Here is a tiny trained network, its code and every weight. The questions are about switching its units off for an input and a class, where a switched-off unit gives its printed mean instead of its output.

import numpy as np


def w(rows, s, z=0):
    codes = np.array(rows[::2]) - 128.0
    scale = np.full(codes.shape[1], s)
    scale[-1] = z or s
    return codes * scale


def norm(h):
    return h / np.sqrt((h * h).mean(-1, keepdims=True) + 1e-5)


def f(y):
    return np.maximum(y, 0)


def log_softmax(a):
    a = a - a.max(-1, keepdims=True)
    return a - np.log(np.exp(a).sum(-1, keepdims=True))


def net(x, mask):
    res = np.array(x, float).reshape(1, 7) / 4 @ E
    u = 0
    for l in range(2):
        y = f(norm(res) @ A[l][:, :-1].T + A[l][:, -1])
        res = res + np.where(mask[u : u + 4], y, B[l][:, -1]) @ B[l][:, :-1]
        u += 4
    return log_softmax(norm(res)[-1] @ U[:, :-1].T + U[:, -1])


A, B = {}, {}
E = w([
[243,90,172,52,3,153,107,40,71,96],'x0',
[132,154,119,103,192,140,94,93,126,192],'x1',
[101,148,37,185,80,85,79,82,99,88],'x2',
[152,229,68,145,96,71,189,115,166,153],'x3',
[18,197,118,83,135,150,215,68,88,64],'x4',
[126,131,91,83,146,153,87,141,122,138],'x5',
[142,147,122,127,136,136,117,149,108,108],'x6',
],0.0059)
A[0] = w([
[214,137,119,65,163,94,223,218,142,148,173],'0.n1',
[234,94,158,191,85,57,8,222,193,190,5],'0.n2',
[97,90,174,158,118,222,57,141,152,88,156],'0.n3',
[89,167,29,251,35,113,1,108,119,131,98],'0.n4',
],0.0056,0.0026)
B[0] = w([
[83,56,102,125,40,98,38,151,60,155,184],'0.n1',
[98,170,150,57,140,125,141,112,193,75,226],'0.n2',
[66,226,103,250,133,88,75,74,70,108,192],'0.n3',
[90,84,167,110,114,189,125,161,134,173,253],'0.n4',
],0.011,0.0059)
A[1] = w([
[102,125,139,163,48,170,115,117,125,254,183],'1.n1',
[240,78,89,94,98,190,129,47,106,65,74],'1.n2',
[81,166,152,107,102,153,73,87,158,138,253],'1.n3',
[218,110,141,116,91,137,120,68,113,106,73],'1.n4',
],0.0084,0.0029)
B[1] = w([
[152,106,134,179,63,138,132,142,42,99,217],'1.n1',
[65,148,45,180,149,150,148,91,213,163,181],'1.n2',
[198,132,111,95,157,89,173,87,57,95,254],'1.n3',
[117,122,72,174,125,107,125,248,194,188,172],'1.n4',
],0.011,0.0097)
U = w([
[149,185,188,157,151,52,120,126,75,116,251],'0',
[66,116,101,190,225,149,115,213,181,206,75],'1',
[163,137,176,109,156,68,160,139,77,89,149],'2',
[83,213,217,2,140,82,154,67,180,71,110],'3',
[113,32,232,91,113,181,116,138,55,132,23],'4',
],0.0089,0.0027)

Each question gives the input, the list of numbers given to net, and the class t.
The units are the neurons (one row each of A and B). Each row of codes is followed by its name. A weight is (code - 128) times the scale printed after its matrix; where a second scale follows, it is the last column's (A, B and U).
mask holds one flag per neuron, layer by layer. A switched-off neuron (its flag False) gives its mean, the last column of its row in B, instead of its output. The means were averaged over made-up inputs and are rounded, as every weight is.
A unit's drop is (log p(t) with every unit on - log p(t) with that unit switched off) / (log p(t) with every unit on - log p(t) with every unit switched off).
The circuit of an input: a set's keep is (log p(t) with only the set's units on - log p(t) with every unit switched off) / (log p(t) with every unit on - log p(t) with every unit switched off). Starting from all 8 units, units are removed one at a time, each time the one whose removal leaves the highest keep (on an exact tie, the one counted first), for as long as the keep stays at least 0.8.
circuit, biggest first: the units of the circuit, biggest drop first
most important unit: the unit with the biggest drop
top k neurons: the k neurons with the biggest drops, biggest first
k most important neurons of layer l: the k neurons of layer l with the biggest drops, biggest first
input [0,0,-2,-2,-7,1,2], class 3: most important unit => 0.n2
input [2,-8,7,-6,-8,7,7], class 3: 2 most important neurons of layer 1 => (1.n1, 1.n4)
input [0,6,-7,4,-4,6,-5], class 4: top 2 neurons => (0.n1, 0.n3)
input [-5,2,6,-7,-1,5,-6], class 0: circuit, biggest first => (0.n3, 1.n2)
input [4,8,2,-7,4,-2,5], class 0: circuit, biggest first => (0.n3, 0.n4)
input [8,-6,-3,-3,-4,-6,8], class 1: circuit, biggest first => (1.n4, 1.n2)
input [8,-6,-6,4,-4,0,7], class 1: top 2 neurons => (1.n4, 1.n2)
input [8,-7,-7,-6,-4,-6,-1], class 1: circuit, biggest first => (1.n4, 1.n2, 0.n4)
input [-7,8,3,-2,8,4,-5], class 3: 2 most important neurons of layer 1 => (1.n4, 1.n1)
input [-3,0,-2,-6,3,-4,-6], class 0: top 4 neurons => (0.n3, 0.n2, 0.n4, 1.n2)
input [4,-6,-4,2,3,-8,-4], class 1: 2 most important neurons of layer 0 => (0.n4, 0.n3)
input [-1,-5,0,1,3,3,-2], class 3: circuit, biggest first => (1.n1, 0.n1)
input [5,6,5,2,1,-1,-5], class 1: circuit, biggest first => (1.n2, 1.n4)
input [-2,-8,-7,-8,5,3,-7], class 0: top 3 neurons => (0.n3, 0.n4, 0.n2)
input [-6,6,-8,6,-5,8,1], class 4: circuit, biggest first => (0.n1, 1.n1)
input [-6,7,3,-6,4,2,4], class 0: circuit, biggest first => (1.n2, 0.n4)
input [-6,4,-8,-6,0,4,-5], class 4: circuit, biggest first => (1.n2)
input [-2,8,7,1,-5,-5,6], class 4: top 2 neurons => (0.n4, 0.n3)
input [6,-1,4,-4,6,-5,-1], class 1: top 3 neurons => (1.n2, 1.n4, 0.n2)
input [-2,-6,0,-8,5,6,7], class 0: top neuron => (0.n3)
input [-5,6,5,-1,-7,6,-1], class 3: circuit, biggest first => (0.n2, 1.n4, 1.n1)
input [-7,-6,1,-8,-3,3,-3], class 0: circuit, biggest first => (0.n3, 1.n2)
input [8,7,8,-7,5,-5,8], class 1: circuit, biggest first => (1.n2, 1.n4)
input [8,-8,-5,1,8,-7,-6], class 1: top 2 neurons => (1.n2, 1.n4)
input [-1,4,5,2,-5,-7,2], class 3: top 2 neurons => (0.n2, 0.n1)
input [6,1,4,-2,-5,8,-1], class 1: top 3 neurons => (1.n2, 1.n4, 0.n1)
input [0,8,-8,3,-1,5,6], class 4: circuit, biggest first => (0.n1)
